Below is a small trained network, with its code and all its weights. Each question gives an input and a class and asks what happens when units are switched off, that is, made to give their printed mean instead of their output.

import numpy as np


def w(rows, s, z=0):
    codes = np.array(rows[::2]) - 128.0
    scale = np.full(codes.shape[1], s)
    scale[-1] = z or s
    return codes * scale


def f(y):
    return np.maximum(y, 0)


def log_softmax(a):
    a = a - a.max(-1, keepdims=True)
    return a - np.log(np.exp(a).sum(-1, keepdims=True))


def net(x, mask):
    res = np.array(x, float).reshape(1, 6) / 4 @ E
    y = f(res @ A[0][:, :-1].T + A[0][:, -1])
    res = res + np.where(mask, y, B[0][:, -1]) @ B[0][:, :-1]
    return log_softmax(res[-1] @ U[:, :-1].T + U[:, -1])


A, B = {}, {}
E = w([
[22,202,145,206,146,81,178,188,130,86,142,83],'x0',
[135,136,157,174,141,24,116,134,139,203,73,79],'x1',
[123,129,100,143,158,93,123,61,73,30,54,83],'x2',
[181,110,115,241,92,98,97,95,85,141,100,163],'x3',
[150,118,162,81,254,104,101,207,153,124,136,73],'x4',
[115,14,179,136,56,102,111,166,67,108,82,92],'x5',
],0.0054)
A[0] = w([
[74,142,131,100,123,153,124,139,134,125,156,115,193],'neuron 1',
[92,200,120,177,193,113,138,60,122,66,107,109,185],'neuron 2',
[70,89,144,218,76,22,137,200,93,123,36,77,215],'neuron 3',
[204,120,134,240,57,106,119,66,123,186,118,180,189],'neuron 4',
[146,171,122,166,207,89,128,105,135,118,110,117,162],'neuron 5',
[150,94,130,88,130,150,128,124,111,111,114,115,5],'neuron 6',
[24,243,115,194,95,119,149,91,165,153,186,146,178],'neuron 7',
[146,185,109,155,215,83,135,115,146,129,113,112,138],'neuron 8',
[154,104,120,130,166,124,105,98,100,86,89,116,190],'neuron 9',
[149,152,144,116,234,92,120,252,171,179,175,106,156],'neuron 10',
[136,115,147,89,99,142,139,148,154,183,150,120,75],'neuron 11',
[170,137,129,191,124,114,136,139,137,178,142,134,110],'neuron 12',
[138,150,109,107,193,94,128,196,155,163,144,110,174],'neuron 13',
[108,104,123,211,109,184,120,222,89,70,197,159,228],'neuron 14',
],0.012,0.0017)
B[0] = w([
[143,130,119,120,112,91,124,153,141,133,151,173,170],'neuron 1',
[155,126,102,253,91,125,135,117,122,151,145,172,207],'neuron 2',
[105,128,249,207,155,57,83,112,130,155,74,115,246],'neuron 3',
[123,136,21,243,97,109,125,118,110,132,117,159,234],'neuron 4',
[107,120,125,161,115,111,102,111,118,181,94,92,180],'neuron 5',
[103,142,129,73,150,147,133,126,134,86,109,134,152],'neuron 6',
[149,126,215,92,160,154,146,169,158,175,184,72,228],'neuron 7',
[103,111,132,160,129,94,99,137,111,173,87,95,186],'neuron 8',
[144,111,126,160,139,214,156,124,103,93,125,83,173],'neuron 9',
[145,162,203,76,120,109,163,146,175,104,204,183,241],'neuron 10',
[111,163,82,148,110,69,124,136,136,185,152,137,171],'neuron 11',
[92,110,114,72,125,111,110,118,117,94,92,165,164],'neuron 12',
[117,143,193,110,115,101,137,154,149,132,168,142,197],'neuron 13',
[166,154,194,199,143,138,156,138,159,184,181,96,191],'neuron 14',
],0.018,0.011)
U = w([
[90,141,66,72,102,100,107,136,143,121,135,190,57],'0',
[152,162,168,90,153,140,195,185,190,141,213,117,246],'1',
[140,107,113,113,158,166,151,109,100,74,114,116,27],'2',
[144,119,2,171,70,145,129,95,81,147,120,147,182],'3',
[110,91,72,29,152,175,127,113,99,88,95,102,80],'4',
[98,109,163,167,158,99,75,116,110,152,77,79,122],'5',
],0.009,0.0012)

Each question gives the input, the list of numbers given to net, and the class t.
The units are the neurons (one row each of A and B). Each row of codes is followed by its name. A weight is (code - 128) times the scale printed after its matrix; where a second scale follows, it is the last column's (A, B and U).
mask holds one flag per neuron, in row order. A switched-off neuron (its flag False) gives its mean, the last column of its row in B, instead of its output. The means were averaged over made-up inputs and are rounded, as every weight is.
A unit's drop is (log p(t) with every unit on - log p(t) with that unit switched off) / (log p(t) with every unit on - log p(t) with every unit switched off).
The circuit of an input: a set's keep is (log p(t) with only the set's units on - log p(t) with every unit switched off) / (log p(t) with every unit on - log p(t) with every unit switched off). Starting from the 12 units with the biggest drops (on a tie, the unit counted first), units are removed one at a time, each time the one whose removal leaves the highest keep (on an exact tie, the one counted first), for as long as the keep stays at least 0.8.
units of the circuit, in order: the units of the circuit, biggest drop first
top k neurons: the k neurons with the biggest drops, biggest first
drop of u: that unit's drop, to one decimal
input [3,-4,1,8,-7,-1], class 3: units of the circuit, in order : neuron 4
input [-6,2,0,-5,-3,0], class 0: units of the circuit, in order : neuron 3; neuron 7; neuron 14
input [-6,7,4,1,8,-5], class 1: top 3 neurons : neuron 10; neuron 3; neuron 13
input [-7,3,-5,0,3,7], class 3: units of the circuit, in order : neuron 7; neuron 3
input [3,-8,2,7,-4,2], class 3: top 2 neurons : neuron 4; neuron 10
input [-5,1,7,6,-1,4], class 3: top 2 neurons : neuron 4; neuron 7
input [-8,4,-7,6,5,-6], class 0: units of the circuit, in order : neuron 7; neuron 4; neuron 12; neuron 10
input [1,-5,8,-6,2,-8], class 5: top 3 neurons : neuron 8; neuron 4; neuron 5
input [-1,-3,8,1,-4,-7], class 3: top 2 neurons : neuron 3; neuron 2
input [-4,-2,6,6,-5,-8], class 3: drop of neuron 2 : 0.0
input [-3,-4,4,-1,-3,3], class 2: drop of neuron 2 : 0.2
input [-7,-1,6,-3,1,5], class 4: drop of neuron 3 : 0.1
